Here is a tiny trained network, its code and every weight. The questions are about switching its units off for an input and a target symbol, where a switched-off unit gives its printed mean instead of its output.

import numpy as np


def w(rows, s, z=0):
    codes = np.array(rows[::2]) - 128.0
    scale = np.full(codes.shape[1], s)
    scale[-1] = z or s
    return codes * scale


def norm(h):
    return h / np.sqrt((h * h).mean(-1, keepdims=True) + 1e-5)


def f(y):
    return y / 2 * (1 + np.tanh(0.7978845608 * (y + 0.044715 * y**3)))


def softmax(a):
    e = np.exp(a - a.max(-1, keepdims=True))
    return e / e.sum(-1, keepdims=True)


def log_softmax(a):
    a = a - a.max(-1, keepdims=True)
    return a - np.log(np.exp(a).sum(-1, keepdims=True))


def net(x, mask):
    ids = ['αβγθλμξψ'.index(c) for c in x.split()]
    T = len(ids)
    res = E[ids] + P[:T]
    u = 0
    for l in range(2):
        q, k, v = (norm(res) @ M[l].T for M in (Q, K, V))
        z = softmax(np.where(np.tri(T) > 0, q @ k.T / 4**0.5, -1e9)) @ v
        res = res + np.where(mask[u], z, O[l][:, -1]) @ O[l][:, :-1]
        u += 1
        y = f(norm(res) @ A[l][:, :-1].T + A[l][:, -1])
        res = res + np.where(mask[u : u + 12], y, B[l][:, -1]) @ B[l][:, :-1]
        u += 12
    return log_softmax(norm(res)[-1] @ U[:, :-1].T + U[:, -1])


Q, K, V, O, A, B = {}, {}, {}, {}, {}, {}
E = w([
[93,151,146,72,150,44,96],'α',
[179,167,137,73,127,62,88],'β',
[97,213,162,217,138,179,144],'γ',
[39,148,71,70,138,102,107],'θ',
[109,111,52,51,137,191,102],'λ',
[123,154,86,146,78,40,113],'μ',
[246,105,129,69,74,133,102],'ξ',
[162,126,72,177,31,141,123],'ψ',
],0.012)
P = w([
[150,170,109,122,104,132,10],'0',
[155,135,67,143,168,127,49],'1',
[152,141,72,135,160,133,68],'2',
[154,147,86,131,150,130,84],'3',
[149,150,94,124,138,129,97],'4',
[145,148,101,122,127,129,111],'5',
[140,147,109,116,117,128,123],'6',
[135,145,119,113,107,129,136],'7',
[132,143,125,109,96,124,149],'8',
[130,141,135,107,87,123,162],'9',
[130,139,138,104,78,117,177],'10',
[127,137,142,103,73,113,196],'11',
[135,139,149,97,68,110,211],'12',
[132,145,153,94,61,101,230],'13',
],0.012)
Q[0] = w([
[83,251,102,119,51,162,164],'L0H1',
[94,167,93,45,74,103,105],'L0H1',
[164,202,42,43,16,119,89],'L0H1',
[122,29,164,126,177,121,142],'L0H1',
],0.02)
K[0] = w([
[130,97,121,76,75,98,207],'L0H1',
[122,141,141,168,115,133,190],'L0H1',
[110,168,163,154,126,134,251],'L0H1',
[120,122,142,146,121,135,47],'L0H1',
],0.027)
V[0] = w([
[125,123,103,125,123,122,1],'L0H1',
[148,114,126,116,131,127,134],'L0H1',
[135,111,122,154,134,136,60],'L0H1',
[107,152,125,141,132,128,117],'L0H1',
],0.0091)
O[0] = w([
[76,234,241,21,2,102,94,252],'L0H1',
[29,44,188,215,93,140,85,74],'L0H1',
[109,149,180,71,70,89,135,164],'L0H1',
[254,225,53,22,162,117,183,211],'L0H1',
],0.0042,0.0036)
A[0] = w([
[110,52,110,60,130,183,120,115],'L0N1',
[106,109,149,73,57,73,183,244],'L0N2',
[110,111,148,71,78,113,225,80],'L0N3',
[43,123,183,78,160,92,192,42],'L0N4',
[79,110,93,127,251,105,88,28],'L0N5',
[175,146,102,170,104,154,114,189],'L0N6',
[49,112,136,24,172,109,181,40],'L0N7',
[128,117,160,82,244,81,116,120],'L0N8',
[83,149,186,63,118,98,193,4],'L0N9',
[153,100,58,159,166,74,58,128],'L0N10',
[185,86,146,126,143,135,88,92],'L0N11',
[129,150,181,157,120,88,157,176],'L0N12',
],0.014,0.0028)
B[0] = w([
[81,151,122,56,214,163,166,144],'L0N1',
[140,162,129,55,126,20,190,254],'L0N2',
[128,88,189,86,53,159,164,176],'L0N3',
[138,174,167,137,29,132,168,138],'L0N4',
[177,133,96,253,99,228,147,131],'L0N5',
[141,189,151,142,48,110,174,199],'L0N6',
[79,155,30,116,26,151,94,161],'L0N7',
[182,202,108,215,112,47,153,147],'L0N8',
[166,199,124,140,104,198,167,177],'L0N9',
[112,117,93,156,235,112,163,173],'L0N10',
[216,124,173,70,176,155,138,131],'L0N11',
[42,155,165,91,227,154,183,199],'L0N12',
],0.014,0.0073)
Q[1] = w([
[121,92,181,135,38,121,112],'L1H1',
[121,203,145,200,132,110,134],'L1H1',
[161,113,162,133,154,253,89],'L1H1',
[109,138,39,194,84,161,112],'L1H1',
],0.016)
K[1] = w([
[136,169,167,163,122,122,97],'L1H1',
[177,154,72,191,164,141,203],'L1H1',
[142,207,114,142,194,103,4],'L1H1',
[118,240,102,59,92,87,142],'L1H1',
],0.016)
V[1] = w([
[92,79,126,200,112,26,130],'L1H1',
[203,171,198,253,126,152,120],'L1H1',
[83,98,66,119,28,127,102],'L1H1',
[11,154,141,197,191,120,66],'L1H1',
],0.017)
O[1] = w([
[63,225,133,129,82,80,142,71],'L1H1',
[141,193,224,67,150,64,119,37],'L1H1',
[60,103,112,117,160,145,246,107],'L1H1',
[175,176,163,49,61,122,222,5],'L1H1',
],0.012)
A[1] = w([
[114,147,157,117,213,187,115,92],'L1N1',
[126,152,137,203,24,116,154,2],'L1N2',
[131,15,248,60,127,159,48,94],'L1N3',
[143,130,69,183,23,72,112,83],'L1N4',
[171,173,181,110,142,150,134,102],'L1N5',
[170,89,101,39,201,96,155,122],'L1N6',
[188,70,105,156,105,201,149,71],'L1N7',
[175,109,236,3,26,172,145,84],'L1N8',
[87,82,166,117,92,211,59,96],'L1N9',
[53,129,160,77,205,99,68,144],'L1N10',
[181,148,208,163,125,91,86,100],'L1N11',
[40,161,126,75,190,121,125,119],'L1N12',
],0.018,0.0067)
B[1] = w([
[102,80,83,101,92,123,105,200],'L1N1',
[31,165,83,176,124,162,113,167],'L1N2',
[57,107,252,129,45,89,128,198],'L1N3',
[123,95,96,74,78,106,181,254],'L1N4',
[123,149,130,175,184,158,140,213],'L1N5',
[90,178,169,130,90,154,80,185],'L1N6',
[121,167,132,82,181,119,135,189],'L1N7',
[52,82,156,118,200,210,236,235],'L1N8',
[122,166,177,84,103,128,115,168],'L1N9',
[137,88,139,145,174,186,119,177],'L1N10',
[201,135,92,107,80,145,160,194],'L1N11',
[170,161,147,126,110,58,132,191],'L1N12',
],0.034,0.009)
U = w([
[143,186,174,158,225,34,144,138],'α',
[230,199,133,149,80,199,127,197],'β',
[109,124,158,160,171,218,250,111],'γ',
[125,112,98,100,49,51,206,152],'θ',
[102,201,128,2,204,126,83,4],'λ',
[45,249,127,197,91,139,107,103],'μ',
[126,51,183,83,43,176,58,101],'ξ',
[144,7,116,192,170,111,84,144],'ψ',
],0.0093,0.0033)

Each question gives the input, a string of symbols that net reads in full, and the target symbol t.
The units are the heads (4 rows each of Q, K, V and O) and the neurons (one row each of A and B). Each row of codes is followed by its name. A weight is (code - 128) times the scale printed after its matrix; where a second scale follows, it is the last column's (O, A, B and U).
mask holds one flag per unit, layer by layer, with each layer's heads first. A switched-off unit (its flag False) gives its mean, the last column of its rows in O or B, instead of its output. The means were averaged over made-up inputs and are rounded, as every weight is.
A unit's drop is (log p(t) with every unit on - log p(t) with that unit switched off) / (log p(t) with every unit on - log p(t) with every unit switched off).
The circuit of an input: a set's keep is (log p(t) with only the set's units on - log p(t) with every unit switched off) / (log p(t) with every unit on - log p(t) with every unit switched off). Starting from the 12 units with the biggest drops (on a tie, the unit counted first), units are removed one at a time, each time the one whose removal leaves the highest keep (on an exact tie, the one counted first), for as long as the keep stays at least 0.8.
circuit, biggest first: the units of the circuit, biggest drop first
most important unit: the unit with the biggest drop
top k neurons: the k neurons with the biggest drops, biggest first
top k neurons in layer l: the k neurons of layer l with the biggest drops, biggest first
input γ β ψ, target θ: most important unit -> L0H1
input β μ β θ λ γ α γ θ ξ β γ, target θ: top 3 neurons -> [L0N7; L0N12; L0N5]
input γ ξ γ γ θ γ θ β γ, target θ: circuit, biggest first -> [L0N12; L1N1; L1N12]
input γ β β λ μ γ μ γ α γ α, target μ: top 2 neurons -> [L1N2; L0N8]
input θ μ ψ ξ μ γ β μ γ ξ α θ ξ α, target μ: circuit, biggest first -> [L1N2; L0N4]
input ξ ξ γ μ ξ ξ γ, target μ: circuit, biggest first -> [L1N4; L1N8]
input γ γ α ψ γ α β μ λ ψ μ γ β γ, target β: top 2 neurons in layer 0 -> [L0N2; L0N12]
input μ γ μ γ ψ μ α γ α β ξ β γ, target α: top 2 neurons -> [L0N2; L1N12]
input γ λ β γ γ γ β, target β: top 2 neurons -> [L0N8; L1N11]
input γ μ ξ θ λ, target λ: top 2 neurons -> [L1N7; L1N8]
input α β β, target ξ: circuit, biggest first -> [L1N10; L1N8]
input ψ ξ ξ γ λ γ ξ γ β θ, target θ: circuit, biggest first -> [L0N7; L1N4]
input γ λ γ γ γ γ γ α γ θ, target θ: circuit, biggest first -> [L1N4; L0N12]
input α μ γ θ β, target μ: circuit, biggest first -> [L0N7; L1N4; L1N8]
input μ ξ γ γ γ ξ α μ γ, target ξ: circuit, biggest first -> [L1N1; L0N12; L1N8; L0N2]
input γ μ θ γ ξ γ γ γ μ ξ μ, target ψ: top neuron -> [L0N2]
input β γ γ ψ, target θ: top 3 neurons -> [L1N4; L0N6; L1N8]
input ξ γ ξ λ λ γ β γ λ μ γ, target λ: top 2 neurons -> [L0N12; L0N2]
input μ λ θ β, target λ: circuit, biggest first -> [L1H1; L1N7; L1N8]
input γ γ γ γ γ λ μ, target θ: top neuron in layer 1 -> [L1N8]
input ξ θ μ γ β, target θ: top 3 neurons -> [L0N8; L0N3; L0N2]
input μ γ μ γ γ μ γ μ μ ψ γ β, target α: top 3 neurons in layer 1 -> [L1N8; L1N1; L1N2]
input μ γ γ β λ γ ψ γ, target ψ: top 4 neurons -> [L1N10; L0N12; L1N1; L0N3]
input γ ψ γ, target ψ: top 2 neurons in layer 0 -> [L0N10; L0N3]
input β γ θ ξ γ β γ, target β: top 2 neurons -> [L0N10; L0N7]
input μ ξ ξ λ γ μ θ γ β, target μ: top 2 neurons -> [L0N5; L1N6]
